Each walk starts at a row, and each symbol moves it to the next state.
Each answer is a row, close to the row of the state it stands for.
start 3.26	7.18	-4.97	8.33	3.53	-3.06	-5.51	7.83	-6.60	3.49	9.64	4.23	-0.11	3.08
^: 3.39	8.01	-3.28	0.33	0.56	-3.35	-5.11	6.92	-5.53	4.34	8.13	5.12	-0.53	8.63
§: -2.46	8.92	-3.10	0.50	5.15	-3.96	-9.75	7.66	3.97	5.28	7.77	2.99	-0.08	5.19
~: -5.34	6.64	-3.84	-6.99	-2.57	-2.87	-10.11	4.89	4.58	4.07	7.93	4.29	8.16	0.14
%: -2.96	8.50	3.33	-7.55	-2.94	-3.63	6.88	-4.68	3.53	2.93	7.25	-5.45	2.69	-0.40
~: -4.32	7.73	2.61	2.91	7.19	-1.53	7.19	-4.56	2.81	4.39	6.86	-6.40	-3.76	6.58
%: -0.84	6.84	-3.81	1.41	4.40	-1.92	-8.80	8.08	3.48	3.28	7.46	3.99	0.28	8.02
%: -5.47	9.15	0.87	-2.43	4.89	-4.70	6.37	-5.25	3.29	3.44	6.03	-4.32	-4.13	7.18
!: -4.96	-6.93	1.66	1.66	6.34	-3.67	4.95	-4.14	3.76	3.81	-8.63	-3.71	-1.80	8.19
start -2.28	-8.98	1.38	-0.62	6.21	-4.50	-11.87	1.20	4.44	4.81	-7.28	4.97	-5.20	5.95
^: -3.02	-5.91	1.10	7.20	4.74	-2.71	-9.47	4.17	2.93	3.64	-8.78	4.57	-3.67	2.60
^: -1.47	-8.30	0.59	0.03	5.80	-1.55	-10.99	3.99	3.41	3.81	-6.40	4.26	-5.20	7.85
!: -4.20	6.11	-2.88	0.20	5.97	-1.16	-11.46	6.29	3.87	2.97	7.44	4.60	0.75	7.58
%: -3.87	9.18	0.93	0.73	6.91	-3.46	7.51	-8.11	2.87	4.73	7.21	-6.00	-4.39	6.20
^: -3.21	9.11	0.34	7.96	5.62	-4.21	4.79	-3.70	4.19	4.16	6.64	-5.14	-5.61	1.54
~: -3.38	8.59	1.01	0.15	-3.72	-0.23	8.71	-4.16	3.71	4.53	7.18	-4.33	3.06	-6.92
%: -3.61	8.63	-4.22	0.50	-1.54	-3.63	-7.46	6.90	4.62	3.62	6.92	5.10	5.07	-7.39
!: -3.41	-8.28	3.48	0.53	-2.78	-2.71	-10.33	3.77	3.79	4.79	-7.56	5.01	3.53	-9.05
start -2.64	8.10	1.54	0.32	-2.74	-3.76	8.51	-4.68	3.56	4.48	7.46	-4.90	1.87	-7.83
~: -1.96	7.07	3.93	7.35	5.23	-4.44	6.84	-4.07	3.44	2.20	8.88	-4.27	-4.61	1.39
~: -4.40	9.00	1.68	-0.33	-1.82	-3.99	6.51	-5.07	4.05	3.57	9.65	-4.83	2.70	-8.20
§: 2.86	7.30	2.57	0.68	-6.14	-3.35	11.66	-3.13	-6.71	3.86	7.23	-4.31	3.24	-6.19
%: 3.20	6.02	-3.46	-0.66	-6.26	-1.95	-6.41	7.47	-6.38	3.77	6.77	4.81	5.29	-6.02
^: 3.86	5.37	-3.95	-7.11	-6.09	-3.88	-4.29	6.06	-6.13	3.20	6.71	4.73	4.86	-1.59
^: 1.83	5.59	-4.17	-0.46	-4.98	0.03	-7.01	7.80	-5.38	1.18	7.31	3.84	8.44	-7.45
§: -4.16	4.75	-3.28	-0.07	-1.58	-2.42	-9.75	6.87	2.13	3.67	6.26	2.10	6.04	-6.69
~: -5.04	7.75	-4.70	7.08	6.75	-4.81	-8.87	6.15	3.27	3.57	6.77	5.62	-0.40	2.10
start -1.80	7.81	-2.82	2.96	4.27	3.21	-9.58	8.09	6.13	-1.68	7.10	3.73	-0.43	7.87
!: -2.62	-6.60	0.85	0.77	7.38	2.90	-9.94	1.94	6.52	-3.18	-5.94	4.22	-3.28	6.98
%: -2.52	-7.23	1.34	-0.29	5.24	3.69	6.11	-4.71	5.03	-2.74	-9.21	-2.06	-5.06	7.33
^: -5.21	-5.37	0.34	6.49	5.89	5.23	4.72	-5.17	6.67	-3.05	-7.68	-4.81	-5.21	-0.52
%: -4.03	-8.66	0.72	6.40	5.84	3.70	-9.41	2.83	5.45	-2.79	-5.94	3.40	-1.86	0.94
^: -4.65	-8.84	0.95	-1.56	5.21	2.96	-9.21	2.63	5.81	-3.73	-7.08	4.36	-4.13	7.52
%: -3.07	-7.71	-1.52	-0.56	6.58	2.11	5.24	-3.24	6.69	-3.63	-6.74	-3.97	-4.40	7.22
%: -4.76	-5.83	0.51	-0.29	3.50	3.08	-10.35	1.28	5.43	-3.04	-6.68	3.84	-4.02	7.73
!: -3.93	4.64	-2.75	-0.15	4.02	4.68	-9.04	5.73	6.75	-2.42	7.58	6.01	-0.36	6.68
start -3.56	5.70	-5.56	5.56	5.57	3.10	-8.83	5.28	8.42	-2.53	5.18	3.24	0.74	0.73
~: -4.72	6.90	-4.14	0.41	-2.44	4.00	-10.38	5.84	6.24	-4.83	7.84	3.31	3.28	-6.39
^: -3.21	5.99	-5.17	-7.13	-1.99	2.14	-8.74	5.67	6.86	-3.59	5.54	2.09	6.42	-2.20
%: -3.80	7.63	3.12	-9.21	-3.03	4.31	6.54	-6.25	6.49	-5.76	8.18	-5.36	1.82	-2.47
§: 2.56	6.18	1.77	-7.39	-6.35	3.21	9.39	-5.87	-2.81	-3.18	8.05	-3.42	4.15	-0.33
~: 3.95	8.12	2.85	0.99	1.62	3.30	10.92	-4.56	-4.46	-3.59	6.32	-5.82	-3.43	5.21
%: 3.75	5.05	-3.96	-0.63	2.22	2.97	-5.06	9.43	-4.14	-3.16	7.94	5.49	0.62	6.98
%: 3.08	5.40	0.18	0.50	1.36	3.06	9.49	-4.95	-5.54	-3.48	5.90	-2.58	-6.27	6.46
%: 6.14	6.90	-4.51	-1.42	1.66	1.54	-6.79	6.63	-5.01	-4.66	5.76	4.26	-2.47	6.81
start 5.45	-8.38	3.11	-7.46	-4.08	2.43	9.53	-5.25	-1.66	-2.41	-8.06	-4.61	1.83	-0.71
%: 2.50	-9.31	2.38	-6.97	-6.07	2.95	-7.29	3.96	-2.51	-2.82	-5.63	4.84	3.16	-0.60
§: -3.42	-7.45	1.17	-8.11	-1.67	1.54	-9.75	3.56	6.05	-6.47	-8.02	4.15	3.15	-1.13
!: -2.50	5.07	-3.96	-7.17	-1.90	2.12	-8.92	6.37	4.93	-3.65	6.10	4.74	6.62	0.60
!: -2.50	-7.18	-1.19	-8.33	-2.11	3.31	-9.18	3.11	5.66	-5.25	-8.43	3.98	0.11	-1.67
!: -3.55	7.52	-3.96	-6.55	-2.15	4.56	-9.05	7.89	5.78	-3.91	5.44	4.59	4.38	-1.00
~: -3.02	5.24	-2.02	1.17	5.91	2.58	-7.50	4.04	5.02	-3.69	5.56	4.96	0.96	8.19
§: 2.76	8.57	-3.81	2.14	0.33	2.95	-8.11	9.99	-3.11	-3.10	7.61	3.34	1.07	7.98
%: 4.64	9.24	2.47	0.49	1.15	1.31	11.23	-4.56	-5.64	-2.89	7.66	-5.11	-4.19	6.72
start 2.16	-8.26	0.06	1.72	3.15	-2.23	8.46	-4.68	-5.36	4.92	-7.00	-4.14	-4.57	9.20
+: 2.28	-7.35	1.16	-0.42	2.81	4.50	9.52	-3.66	-2.17	-4.07	-7.01	-4.86	-3.26	6.82
%: 2.27	-9.10	0.29	0.80	0.90	4.69	-5.39	3.79	-4.96	-5.80	-9.40	4.61	-4.50	7.54
+: 4.11	-6.10	0.37	0.74	2.67	-4.94	-4.64	2.47	-7.28	4.22	-7.77	3.19	-5.15	7.84
+: 4.33	-9.71	0.48	1.10	2.06	1.32	-6.71	1.90	-4.08	-5.03	-7.27	5.09	-6.44	8.40
~: 4.25	-8.29	-0.92	-6.11	-5.53	2.46	-6.51	2.34	-4.44	-3.86	-8.72	5.48	1.71	-3.65
§: -3.35	-7.89	0.37	-7.06	-3.64	3.88	-8.40	2.77	5.56	-2.99	-7.26	3.77	4.66	-0.98
§: 3.15	-6.42	1.60	-8.03	-6.75	3.85	-5.49	2.73	-3.44	-3.75	-7.98	5.49	3.53	0.21
^: 3.71	-7.57	1.27	-2.68	-6.13	3.37	-6.75	3.77	-3.95	-5.60	-7.45	4.41	2.67	-8.05
start -4.35	8.51	2.38	-0.72	7.67	5.29	7.41	-4.51	5.21	-4.17	6.85	-4.54	-5.35	7.28
~: -3.37	9.34	-0.91	-8.26	-2.02	5.93	5.03	-4.70	5.68	-2.55	8.64	-5.51	1.49	-0.16
§: 3.72	7.97	2.27	-6.53	-4.78	3.37	8.77	-4.48	-3.63	-2.68	5.80	-5.23	2.35	-3.01
%: 3.50	6.60	-3.86	-6.49	-5.45	3.40	-5.76	6.20	-1.70	-2.66	5.03	2.86	5.35	-1.18
!: 3.41	-8.82	2.33	-8.25	-6.20	2.29	-7.60	5.18	-5.85	-5.81	-7.54	4.59	1.74	-0.43
§: -4.71	-7.54	-0.49	-7.64	-0.70	1.11	-10.18	1.22	5.63	-2.77	-8.50	5.02	4.10	-2.35
%: -0.89	-7.62	-0.17	-7.10	-1.87	4.15	7.68	-5.14	6.40	-3.53	-8.95	-4.60	0.87	-0.85
+: -4.05	-7.82	2.19	-8.05	-1.89	-2.78	6.33	-6.44	3.03	2.55	-9.17	-5.78	1.84	-1.17
~: -2.43	-6.49	2.78	-0.50	6.27	-2.32	5.57	-6.35	3.34	3.87	-7.41	-5.10	-6.28	8.83
start 4.46	-6.62	1.98	8.03	2.73	-3.43	9.44	-4.01	-6.49	2.98	-8.78	-3.99	-3.55	1.02
!: 4.77	6.31	1.24	8.57	2.41	-1.22	7.79	-6.06	-5.81	3.75	6.80	-5.43	-4.19	1.24
+: 2.58	8.89	1.49	7.77	2.70	2.55	9.19	-4.60	-2.78	-3.31	8.39	-2.55	-4.05	1.85
+: 4.29	6.10	0.67	8.17	1.32	-3.25	9.37	-5.69	-6.54	3.24	9.13	-4.69	-5.31	1.61
^: 2.48	7.39	0.68	-0.75	1.66	-3.47	8.99	-3.23	-5.17	4.23	8.34	-3.03	-5.17	6.98
+: 2.68	8.89	0.67	1.30	1.35	3.39	10.87	-4.94	-4.30	-4.12	6.65	-5.04	-6.59	7.89
!: 3.77	-6.82	1.98	-0.92	1.23	3.71	8.67	-4.25	-2.91	-4.14	-8.29	-2.92	-4.90	8.55
+: 4.88	-7.59	1.71	0.17	2.19	-3.92	9.14	-6.57	-5.81	1.99	-6.69	-3.85	-4.68	7.60
%: 3.50	-7.94	1.90	1.05	1.31	-4.14	-8.63	4.88	-5.54	3.47	-7.77	6.62	-3.94	7.93
start -2.83	7.38	-2.98	7.52	7.18	-5.83	-7.35	8.61	1.96	1.87	7.55	4.89	0.86	0.70
~: -2.42	8.53	-4.73	-0.25	-2.62	-3.73	-9.70	7.12	4.68	2.60	4.22	4.01	7.27	-5.70
!: -3.98	-6.75	-0.45	-0.58	-1.68	-3.02	-10.18	3.96	2.41	3.70	-7.74	5.88	3.31	-8.20
§: 3.43	-8.18	-0.16	0.12	-6.35	-3.69	-6.60	4.19	-6.81	4.73	-6.71	4.88	2.47	-7.45
!: 2.50	6.33	-3.51	-0.20	-5.55	-5.42	-7.24	7.11	-5.60	4.01	6.41	4.23	6.24	-7.07
^: 3.91	7.21	-5.59	-6.78	-5.12	-4.01	-5.77	7.14	-5.68	4.07	6.95	5.09	5.90	-0.09
!: 4.62	-7.55	-1.00	-6.29	-7.02	-4.00	-6.52	3.12	-7.77	5.39	-8.19	4.46	4.34	-0.79
!: 2.10	7.20	-2.58	-7.84	-5.71	-4.03	-7.67	5.84	-5.17	3.43	5.03	4.57	7.13	-2.40
+: 2.03	7.03	-5.72	-7.81	-6.46	3.03	-7.34	6.02	-2.81	-4.69	7.92	4.95	3.67	-0.54
start 1.33	6.52	-2.99	9.08	3.80	-2.23	-6.62	8.31	-8.20	4.06	5.24	4.34	0.90	-0.40
~: 4.49	7.50	-4.06	-0.78	-5.76	-3.03	-6.49	4.76	-5.82	3.06	6.26	3.46	5.40	-6.88
+: 3.43	5.92	-4.14	0.57	-7.58	0.27	-7.47	7.07	-2.42	-2.96	5.30	4.98	7.10	-6.11
^: 3.50	9.34	-3.22	-7.60	-6.01	2.75	-5.94	7.16	-3.89	-4.16	7.77	4.22	7.55	-0.88
%: 4.19	8.33	3.06	-7.51	-6.15	1.45	9.39	-2.86	-3.61	-2.55	5.57	-3.28	2.62	-1.63
!: 3.37	-6.72	2.80	-7.57	-5.20	3.53	8.07	-2.83	-4.84	-1.74	-7.61	-5.25	3.02	-0.70
§: -4.83	-6.97	2.32	-9.11	1.21	2.57	5.10	-5.51	6.30	-4.99	-7.07	-6.87	1.82	-0.99
+: -5.01	-8.18	0.60	-7.61	-2.41	-7.16	6.04	-4.39	5.33	3.14	-8.56	-4.66	3.98	-1.23
!: -1.94	8.11	0.15	-8.75	-0.65	-3.32	8.00	-5.35	6.11	4.78	7.67	-6.89	1.55	-0.83
start -2.32	6.88	-3.22	-6.57	-3.66	-2.50	-9.15	6.51	2.66	4.57	7.70	4.60	7.23	-1.10
~: -2.63	5.32	-5.43	0.99	4.66	-4.67	-9.46	7.48	3.67	4.12	7.93	2.98	-1.05	6.96
+: -2.26	5.63	-2.45	-0.07	4.19	2.69	-10.81	5.40	4.94	-4.24	7.04	5.09	-0.40	6.05
^: -2.06	6.01	-4.85	7.87	2.87	3.98	-6.12	5.24	5.63	-2.00	8.51	3.90	-1.47	0.25
~: -2.39	6.60	-4.49	-1.18	-1.23	3.11	-8.83	4.85	5.92	-2.02	6.76	6.65	7.24	-6.84
~: -4.83	5.94	-2.64	5.83	6.03	2.68	-10.35	5.76	6.37	-2.18	7.96	5.49	-0.54	1.32
%: -2.52	6.80	2.35	7.08	5.99	2.06	6.07	-6.38	5.31	-3.51	9.21	-5.78	-4.92	0.99
!: -1.53	-7.04	1.01	7.38	5.86	3.24	5.24	-5.57	4.83	-4.45	-7.19	-5.09	-5.19	0.98
~: -4.19	-7.21	2.18	-0.10	-2.08	2.44	4.47	-5.37	6.20	-2.28	-8.08	-4.85	1.88	-9.05
